Below is a small trained network, with its code and all its weights. Each question gives an input and a class and asks what happens when units are switched off, that is, made to give their printed mean instead of their output.

import numpy as np


def w(rows, s, z=0):
    codes = np.array(rows[::2]) - 128.0
    scale = np.full(codes.shape[1], s)
    scale[-1] = z or s
    return codes * scale


def norm(h):
    return h / np.sqrt((h * h).mean(-1, keepdims=True) + 1e-5)


def f(y):
    return y / 2 * (1 + np.tanh(0.7978845608 * (y + 0.044715 * y**3)))


def log_softmax(a):
    a = a - a.max(-1, keepdims=True)
    return a - np.log(np.exp(a).sum(-1, keepdims=True))


def net(x, mask):
    res = np.array(x, float).reshape(1, 2) / 4 @ E
    u = 0
    for l in range(3):
        y = f(norm(res) @ A[l][:, :-1].T + A[l][:, -1])
        res = res + np.where(mask[u : u + 6], y, B[l][:, -1]) @ B[l][:, :-1]
        u += 6
    return log_softmax(norm(res)[-1] @ U[:, :-1].T + U[:, -1])


A, B = {}, {}
E = w([
[128,79,9,200,209,149,204,208,115],'x0',
[131,168,86,113,217,62,64,71,136],'x1',
],0.012)
A[0] = w([
[113,108,92,128,165,52,110,74,179,56],'L0N0',
[127,93,89,123,71,107,52,76,157,9],'L0N1',
[136,156,239,59,78,205,81,204,134,99],'L0N2',
[105,64,143,148,196,216,216,179,63,40],'L0N3',
[155,164,37,188,254,198,84,127,108,104],'L0N4',
[72,83,159,76,126,24,38,143,137,51],'L0N5',
],0.0061,0.0012)
B[0] = w([
[212,164,141,175,211,89,136,157,194,176],'L0N0',
[136,57,115,128,129,96,166,180,97,146],'L0N1',
[111,130,2,220,55,110,38,134,91,229],'L0N2',
[171,92,222,88,74,75,183,104,104,248],'L0N3',
[150,231,132,175,99,222,56,116,111,255],'L0N4',
[156,86,170,129,169,140,226,188,235,181],'L0N5',
],0.0082,0.0061)
A[1] = w([
[108,189,205,65,191,2,117,118,229,230],'L1N0',
[179,128,169,130,107,128,94,102,187,213],'L1N1',
[92,160,61,81,185,58,123,93,181,66],'L1N2',
[123,18,107,152,169,119,205,102,68,123],'L1N3',
[29,123,40,112,20,157,90,107,115,2],'L1N4',
[163,160,139,108,134,76,80,51,118,188],'L1N5',
],0.0085,0.00093)
B[1] = w([
[40,82,159,109,100,80,170,121,93,253],'L1N0',
[128,60,86,81,146,99,154,162,131,190],'L1N1',
[152,86,83,167,1,159,167,190,124,177],'L1N2',
[113,194,203,60,86,165,48,70,212,179],'L1N3',
[141,150,85,119,119,154,56,72,58,215],'L1N4',
[93,96,115,183,166,153,174,120,131,196],'L1N5',
],0.0099,0.0074)
A[2] = w([
[71,79,180,95,174,52,194,172,148,97],'L2N0',
[143,204,139,104,196,138,109,93,140,155],'L2N1',
[153,92,156,147,61,219,181,147,153,135],'L2N2',
[76,135,209,67,97,143,130,131,113,148],'L2N3',
[105,187,51,71,113,101,59,113,1,2],'L2N4',
[117,147,30,144,65,115,83,126,145,132],'L2N5',
],0.0088,0.0062)
B[2] = w([
[90,52,71,34,97,112,171,110,93,245],'L2N0',
[84,97,54,133,90,79,178,119,96,167],'L2N1',
[95,134,187,82,182,85,107,140,186,253],'L2N2',
[171,187,72,210,246,163,154,174,197,242],'L2N3',
[93,99,188,45,81,101,72,88,149,219],'L2N4',
[197,156,160,89,149,144,89,96,68,237],'L2N5',
],0.011,0.0057)
U = w([
[162,139,172,92,66,152,2,76,65,3],'0',
[160,187,232,128,160,143,147,173,214,216],'1',
[77,32,94,98,110,88,181,116,116,75],'2',
[178,201,40,221,156,140,133,129,80,69],'3',
],0.019,0.00059)

Each question gives the input, the list of numbers given to net, and the class t.
The units are the neurons (one row each of A and B). Each row of codes is followed by its name. A weight is (code - 128) times the scale printed after its matrix; where a second scale follows, it is the last column's (A, B and U).
mask holds one flag per neuron, layer by layer. A switched-off neuron (its flag False) gives its mean, the last column of its row in B, instead of its output. The means were averaged over made-up inputs and are rounded, as every weight is.
A unit's drop is (log p(t) with every unit on - log p(t) with that unit switched off) / (log p(t) with every unit on - log p(t) with every unit switched off).
The circuit of an input: a set's keep is (log p(t) with only the set's units on - log p(t) with every unit switched off) / (log p(t) with every unit on - log p(t) with every unit switched off). Starting from the 12 units with the biggest drops (on a tie, the unit counted first), units are removed one at a time, each time the one whose removal leaves the highest keep (on an exact tie, the one counted first), for as long as the keep stays at least 0.8.
units of the circuit, in order: the units of the circuit, biggest drop first
top k neurons: the k neurons with the biggest drops, biggest first
k most important neurons of layer l: the k neurons of layer l with the biggest drops, biggest first
drop of u: that unit's drop, to one decimal
input [0,7], class 2: units of the circuit, in order => (L1N0)
input [1,8], class 3: top 3 neurons => (L0N4; L0N3; L1N2)
input [-6,1], class 2: top 2 neurons => (L0N4; L0N5)
input [3,1], class 3: top 3 neurons => (L0N2; L1N4; L1N2)
input [0,4], class 2: top 2 neurons => (L0N2; L1N0)
input [5,1], class 3: top 2 neurons => (L1N4; L0N4)
input [1,4], class 3: top 2 neurons => (L0N4; L0N3)
input [4,1], class 3: 2 most important neurons of layer 0 => (L0N2; L0N4)
input [0,-2], class 0: drop of L0N2 => 0.3
input [0,-6], class 0: drop of L0N2 => 4.6
input [-1,8], class 2: drop of L1N0 => 0.3
input [1,3], class 3: drop of L0N4 => 2.1
